Here is a tiny trained network, its code and every weight. The questions are about switching its units off for an input and a class, where a switched-off unit gives its printed mean instead of its output.

import numpy as np


def w(rows, s, z=0):
    codes = np.array(rows[::2]) - 128.0
    scale = np.full(codes.shape[1], s)
    scale[-1] = z or s
    return codes * scale


def norm(h):
    return h / np.sqrt((h * h).mean(-1, keepdims=True) + 1e-5)


def f(y):
    return np.maximum(y, 0)


def log_softmax(a):
    a = a - a.max(-1, keepdims=True)
    return a - np.log(np.exp(a).sum(-1, keepdims=True))


def net(x, mask):
    res = np.array(x, float).reshape(1, 2) / 4 @ E
    u = 0
    for l in range(3):
        y = f(norm(res) @ A[l][:, :-1].T + A[l][:, -1])
        res = res + np.where(mask[u : u + 9], y, B[l][:, -1]) @ B[l][:, :-1]
        u += 9
    return log_softmax(norm(res)[-1] @ U[:, :-1].T + U[:, -1])


A, B = {}, {}
E = w([
[156,149,80,133,83,56,180,108,134,164,192,120],'x0',
[175,79,128,47,135,141,132,28,3,115,83,129],'x1',
],0.014)
A[0] = w([
[139,155,131,151,83,147,144,146,150,123,179,105,40],'L0N1',
[144,107,145,120,77,103,108,112,81,92,122,112,3],'L0N2',
[178,112,73,56,115,74,203,59,12,114,170,158,52],'L0N3',
[90,107,209,108,189,173,33,120,87,82,77,121,41],'L0N4',
[122,254,109,210,90,96,155,191,182,153,176,159,59],'L0N5',
[164,131,135,138,140,136,135,122,159,127,128,149,78],'L0N6',
[93,180,105,168,168,99,154,220,149,107,163,124,14],'L0N7',
[174,124,92,130,104,109,174,155,142,157,80,119,151],'L0N8',
[83,97,152,65,135,248,98,141,126,68,50,130,82],'L0N9',
],0.0082,0.0048)
B[0] = w([
[79,56,176,134,161,127,173,134,138,128,108,130,157],'L0N1',
[162,131,145,136,136,115,117,110,156,115,86,45,146],'L0N2',
[226,159,121,61,99,141,186,60,89,162,134,153,249],'L0N3',
[102,109,184,117,98,184,94,168,123,92,89,214,224],'L0N4',
[55,207,83,145,189,76,149,200,122,90,122,46,247],'L0N5',
[83,105,166,123,164,157,105,135,76,135,125,125,130],'L0N6',
[156,147,148,135,2,145,82,125,164,144,128,81,194],'L0N7',
[126,84,85,117,159,86,124,145,115,146,135,167,159],'L0N8',
[127,52,201,140,138,199,152,144,166,70,104,171,230],'L0N9',
],0.0097,0.012)
A[1] = w([
[98,129,117,143,148,135,142,167,169,112,161,83,21],'L1N1',
[66,242,72,119,73,95,180,148,116,156,206,121,80],'L1N2',
[197,105,167,129,58,150,135,85,60,141,77,159,57],'L1N3',
[47,188,89,255,103,123,59,172,204,137,202,64,113],'L1N4',
[17,145,192,193,150,125,106,165,201,88,105,102,215],'L1N5',
[88,133,165,130,185,142,106,149,114,156,174,113,76],'L1N6',
[142,102,143,123,128,144,88,88,130,93,97,135,5],'L1N7',
[107,153,151,103,85,102,84,111,114,124,155,151,112],'L1N8',
[148,199,32,98,123,6,202,48,88,211,205,64,56],'L1N9',
],0.0098,0.0023)
B[1] = w([
[145,127,128,114,118,100,165,100,104,140,123,129,176],'L1N1',
[96,143,188,160,121,131,170,176,126,140,51,147,210],'L1N2',
[145,171,133,123,113,111,120,113,207,165,162,52,208],'L1N3',
[204,128,158,3,75,51,127,131,133,147,149,51,253],'L1N4',
[91,104,129,131,127,92,73,127,130,142,174,79,252],'L1N5',
[123,108,155,115,102,71,111,115,79,107,116,141,142],'L1N6',
[111,171,122,139,126,91,180,118,171,171,93,157,156],'L1N7',
[139,94,123,86,164,131,129,148,196,145,147,147,130],'L1N8',
[61,92,61,165,192,144,27,118,108,86,157,167,241],'L1N9',
],0.011,0.016)
A[2] = w([
[140,179,110,160,101,80,125,175,155,144,201,76,82],'L2N1',
[67,168,136,162,165,168,98,150,134,112,134,159,101],'L2N2',
[121,162,77,189,178,152,112,160,107,110,85,165,34],'L2N3',
[168,133,149,112,132,172,201,119,149,145,120,120,3],'L2N4',
[239,136,162,91,100,145,252,128,154,128,101,140,66],'L2N5',
[85,118,143,180,137,157,127,192,136,108,119,159,45],'L2N6',
[61,111,108,173,162,146,89,164,136,110,128,154,187],'L2N7',
[151,153,156,121,96,142,150,109,150,145,103,115,41],'L2N8',
[156,133,139,156,97,153,124,149,127,163,163,148,72],'L2N9',
],0.013,0.0038)
B[2] = w([
[195,157,147,112,90,73,141,136,153,145,144,107,249],'L2N1',
[92,76,96,147,132,104,154,112,144,148,155,176,178],'L2N2',
[137,247,135,146,191,185,215,116,84,120,124,129,146],'L2N3',
[95,156,146,106,108,71,167,147,83,140,53,116,156],'L2N4',
[147,248,144,134,102,116,206,171,77,152,92,95,185],'L2N5',
[121,64,82,134,121,137,33,88,135,111,242,183,184],'L2N6',
[63,68,125,180,174,110,195,156,142,128,117,140,196],'L2N7',
[87,161,99,127,67,123,118,174,116,135,81,120,155],'L2N8',
[156,185,84,87,99,162,146,126,95,96,177,143,129],'L2N9',
],0.011)
U = w([
[47,132,49,222,223,112,178,136,91,129,143,176,130],'0',
[167,125,105,177,129,156,134,141,127,144,119,125,56],'1',
[115,136,135,121,114,27,133,211,156,137,158,12,180],'2',
[159,107,74,178,125,168,147,139,152,134,92,105,53],'3',
[238,140,50,90,161,144,81,33,100,156,190,133,168],'4',
[172,120,86,214,102,184,175,150,160,182,129,125,1],'5',
[56,12,185,139,116,161,95,166,175,94,115,207,147],'6',
[185,210,186,69,77,178,219,104,80,139,9,145,132],'7',
],0.014,0.008)

Each question gives the input, the list of numbers given to net, and the class t.
The units are the neurons (one row each of A and B). Each row of codes is followed by its name. A weight is (code - 128) times the scale printed after its matrix; where a second scale follows, it is the last column's (A, B and U).
mask holds one flag per neuron, layer by layer. A switched-off neuron (its flag False) gives its mean, the last column of its row in B, instead of its output. The means were averaged over made-up inputs and are rounded, as every weight is.
A unit's drop is (log p(t) with every unit on - log p(t) with that unit switched off) / (log p(t) with every unit on - log p(t) with every unit switched off).
The circuit of an input: a set's keep is (log p(t) with only the set's units on - log p(t) with every unit switched off) / (log p(t) with every unit on - log p(t) with every unit switched off). Starting from the 12 units with the biggest drops (on a tie, the unit counted first), units are removed one at a time, each time the one whose removal leaves the highest keep (on an exact tie, the one counted first), for as long as the keep stays at least 0.8.
units of the circuit, in order: the units of the circuit, biggest drop first
most important unit: the unit with the biggest drop
k most important neurons: the k neurons with the biggest drops, biggest first
drop of u: that unit's drop, to one decimal
input [1,1], class 4: units of the circuit, in order	[L0N3]
input [-7,5], class 6: 2 most important neurons	[L1N4 L0N3]
input [8,4], class 4: 2 most important neurons	[L0N3 L1N9]
input [1,5], class 7: 3 most important neurons	[L0N5 L1N5 L2N5]
input [2,4], class 4: 3 most important neurons	[L1N9 L0N9 L0N4]
input [-2,2], class 7: 4 most important neurons	[L1N9 L0N5 L2N5 L1N5]
input [1,7], class 7: 3 most important neurons	[L0N5 L1N5 L2N5]
input [1,4], class 4: 2 most important neurons	[L0N9 L0N4]
input [2,7], class 4: 3 most important neurons	[L0N9 L1N9 L0N4]
input [4,3], class 4: 2 most important neurons	[L0N3 L1N9]
input [-3,-2], class 6: 2 most important neurons	[L0N9 L1N4]
input [-4,4], class 7: 2 most important neurons	[L1N9 L0N5]
input [-5,3], class 6: 2 most important neurons	[L0N3 L1N4]
input [5,2], class 4: most important neuron	[L0N3]
input [-7,-5], class 6: 3 most important neurons	[L0N9 L0N4 L1N3]
input [2,2], class 4: 3 most important neurons	[L1N9 L0N3 L0N9]
input [-5,-2], class 6: drop of L1N9	0.0
input [5,-1], class 0: drop of L1N3	0.1
input [5,7], class 4: drop of L1N9	0.9
input [3,4], class 4: drop of L0N9	0.1
input [-4,5], class 7: most important unit	L1N9
